Below is a small trained network, with its code and all its weights. Each question gives an input and a target symbol and asks what happens when units are switched off, that is, made to give their printed mean instead of their output.

import numpy as np


def w(rows, s, z=0):
    codes = np.array(rows[::2]) - 128.0
    scale = np.full(codes.shape[1], s)
    scale[-1] = z or s
    return codes * scale


def f(y):
    return np.maximum(y, 0)


def softmax(a):
    e = np.exp(a - a.max(-1, keepdims=True))
    return e / e.sum(-1, keepdims=True)


def log_softmax(a):
    a = a - a.max(-1, keepdims=True)
    return a - np.log(np.exp(a).sum(-1, keepdims=True))


def net(x, mask):
    ids = ['ΠΦαβθλξ'.index(c) for c in x.split()]
    T = len(ids)
    res = E[ids] + P[:T]
    u = 0
    for l in range(2):
        q, k, v = (res @ M[l].T for M in (Q, K, V))
        z = softmax(np.where(np.tri(T) > 0, q @ k.T / 2**0.5, -1e9)) @ v
        res = res + np.where(mask[u], z, O[l][:, -1]) @ O[l][:, :-1]
        u += 1
        y = f(res @ A[l][:, :-1].T + A[l][:, -1])
        res = res + np.where(mask[u : u + 12], y, B[l][:, -1]) @ B[l][:, :-1]
        u += 12
    return log_softmax(res[-1] @ U[:, :-1].T + U[:, -1])


Q, K, V, O, A, B = {}, {}, {}, {}, {}, {}
E = w([
[150,81,106],'Π',
[107,53,58],'Φ',
[104,62,229],'α',
[66,141,63],'β',
[45,107,253],'θ',
[162,45,120],'λ',
[153,71,102],'ξ',
],0.018)
P = w([
[126,2,119],'0',
[82,123,150],'1',
[87,115,139],'2',
[94,108,126],'3',
[93,94,116],'4',
[85,78,108],'5',
[79,69,104],'6',
[66,72,99],'7',
[60,55,91],'8',
[50,46,90],'9',
[32,39,85],'10',
[22,35,82],'11',
],0.0056)
Q[0] = w([
[207,250,130],'L0H0',
[158,178,152],'L0H0',
],0.014)
K[0] = w([
[167,132,254],'L0H0',
[148,127,160],'L0H0',
],0.016)
V[0] = w([
[214,73,247],'L0H0',
[119,100,134],'L0H0',
],0.013)
O[0] = w([
[37,1,89,3],'L0H0',
[201,234,40,158],'L0H0',
],0.0072,0.012)
A[0] = w([
[27,88,201,254],'L0N0',
[78,105,217,134],'L0N1',
[155,68,32,193],'L0N2',
[140,101,75,175],'L0N3',
[96,163,195,130],'L0N4',
[119,100,100,150],'L0N5',
[133,45,142,62],'L0N6',
[179,74,131,251],'L0N7',
[81,254,140,146],'L0N8',
[39,45,150,141],'L0N9',
[37,128,76,132],'L0N10',
[132,57,172,154],'L0N11',
],0.0096,0.0082)
B[0] = w([
[102,134,73,238],'L0N0',
[112,200,90,189],'L0N1',
[155,144,58,209],'L0N2',
[143,153,80,176],'L0N3',
[198,101,1,180],'L0N4',
[130,143,128,156],'L0N5',
[120,85,180,160],'L0N6',
[105,142,49,254],'L0N7',
[175,65,153,226],'L0N8',
[69,111,162,203],'L0N9',
[120,152,59,152],'L0N10',
[97,104,92,184],'L0N11',
],0.0086,0.0094)
Q[1] = w([
[176,153,8],'L1H0',
[133,108,173],'L1H0',
],0.012)
K[1] = w([
[75,103,4],'L1H0',
[142,167,124],'L1H0',
],0.013)
V[1] = w([
[68,254,160],'L1H0',
[66,100,147],'L1H0',
],0.0084)
O[1] = w([
[118,235,130,6],'L1H0',
[2,102,251,218],'L1H0',
],0.0081,0.014)
A[1] = w([
[165,123,170,123],'L1N0',
[120,147,96,99],'L1N1',
[120,76,169,116],'L1N2',
[154,63,111,212],'L1N3',
[80,163,162,254],'L1N4',
[87,128,86,104],'L1N5',
[76,107,65,87],'L1N6',
[93,184,72,105],'L1N7',
[154,253,105,115],'L1N8',
[80,183,104,171],'L1N9',
[130,122,66,192],'L1N10',
[149,159,97,150],'L1N11',
],0.013,0.0069)
B[1] = w([
[188,28,133,152],'L1N0',
[156,119,105,148],'L1N1',
[215,105,109,201],'L1N2',
[134,168,64,251],'L1N3',
[180,217,101,209],'L1N4',
[85,110,177,201],'L1N5',
[79,126,194,249],'L1N6',
[156,152,103,161],'L1N7',
[195,2,207,175],'L1N8',
[195,134,103,165],'L1N9',
[94,199,137,231],'L1N10',
[124,212,178,172],'L1N11',
],0.0076,0.016)
U = w([
[111,160,72,89],'Π',
[145,203,70,255],'Φ',
[121,65,254,90],'α',
[221,121,174,152],'β',
[100,240,187,61],'θ',
[121,13,74,64],'λ',
[114,152,63,49],'ξ',
],0.0072,0.0054)

Each question gives the input, a string of symbols that net reads in full, and the target symbol t.
The units are the heads (2 rows each of Q, K, V and O) and the neurons (one row each of A and B). Each row of codes is followed by its name. A weight is (code - 128) times the scale printed after its matrix; where a second scale follows, it is the last column's (O, A, B and U).
mask holds one flag per unit, layer by layer, with each layer's heads first. A switched-off unit (its flag False) gives its mean, the last column of its rows in O or B, instead of its output. The means were averaged over made-up inputs and are rounded, as every weight is.
A unit's drop is (log p(t) with every unit on - log p(t) with that unit switched off) / (log p(t) with every unit on - log p(t) with every unit switched off).
The circuit of an input: a set's keep is (log p(t) with only the set's units on - log p(t) with every unit switched off) / (log p(t) with every unit on - log p(t) with every unit switched off). Starting from the 12 units with the biggest drops (on a tie, the unit counted first), units are removed one at a time, each time the one whose removal leaves the highest keep (on an exact tie, the one counted first), for as long as the keep stays at least 0.8.
units of the circuit, in order: the units of the circuit, biggest drop first
unit that matters most: the unit with the biggest drop
k most important neurons: the k neurons with the biggest drops, biggest first
k most important neurons of layer l: the k neurons of layer l with the biggest drops, biggest first
input θ λ Φ λ β Π, target θ: 2 most important neurons of layer 1 : [L1N4, L1N8]
input Φ λ ξ β α α λ θ β, target β: units of the circuit, in order : [L0H0, L1N8, L1H0]
input λ β Π λ, target λ: units of the circuit, in order : [L0H0, L1H0, L1N4, L1N11]
input β θ θ, target β: unit that matters most : L1N8
input θ λ Π, target θ: 2 most important neurons : [L0N0, L0N8]
input α λ λ α α Π θ Φ β λ θ, target β: 3 most important neurons of layer 1 : [L1N6, L1N4, L1N2]
input β Φ α ξ θ Φ λ β α α Φ, target β: 3 most important neurons : [L1N8, L0N4, L0N8]
input θ α α θ λ α θ, target θ: 4 most important neurons of layer 0 : [L0N1, L0N8, L0N9, L0N0]
input λ θ λ α α λ Π θ α, target λ: 2 most important neurons : [L0N0, L0N2]
input α λ β, target α: units of the circuit, in order : [L0H0, L1H0, L0N9]
input λ θ ξ β θ, target λ: 4 most important neurons : [L0N4, L0N2, L0N7, L1N4]
input λ β α Φ ξ α α λ Φ α λ Π, target λ: 3 most important neurons : [L1N4, L0N1, L1N11]
input β λ λ β λ Π, target β: units of the circuit, in order : [L1N8, L0H0, L1H0]
input θ λ λ Π Φ Π λ β β λ α α, target θ: 2 most important neurons of layer 0 : [L0N0, L0N4]
input α Π α θ λ α α β ξ ξ, target β: 3 most important neurons : [L1N6, L1N4, L1N2]
input λ θ Φ α, target λ: 2 most important neurons : [L0N2, L0N7]
input Π Φ β θ Φ θ, target Φ: unit that matters most : L0N4
input α α Φ β β λ Φ λ λ, target α: 2 most important neurons : [L0N9, L1N3]
input θ Π β ξ, target θ: 4 most important neurons : [L0N9, L0N1, L1N4, L1N8]
input λ β α λ λ ξ, target λ: units of the circuit, in order : [L0H0, L1H0, L1N4]
input α Φ α θ λ θ θ λ, target α: 2 most important neurons of layer 0 : [L0N9, L0N6]
input θ Φ α α Φ λ α, target θ: units of the circuit, in order : [L0H0, L1H0, L0N1, L0N9]
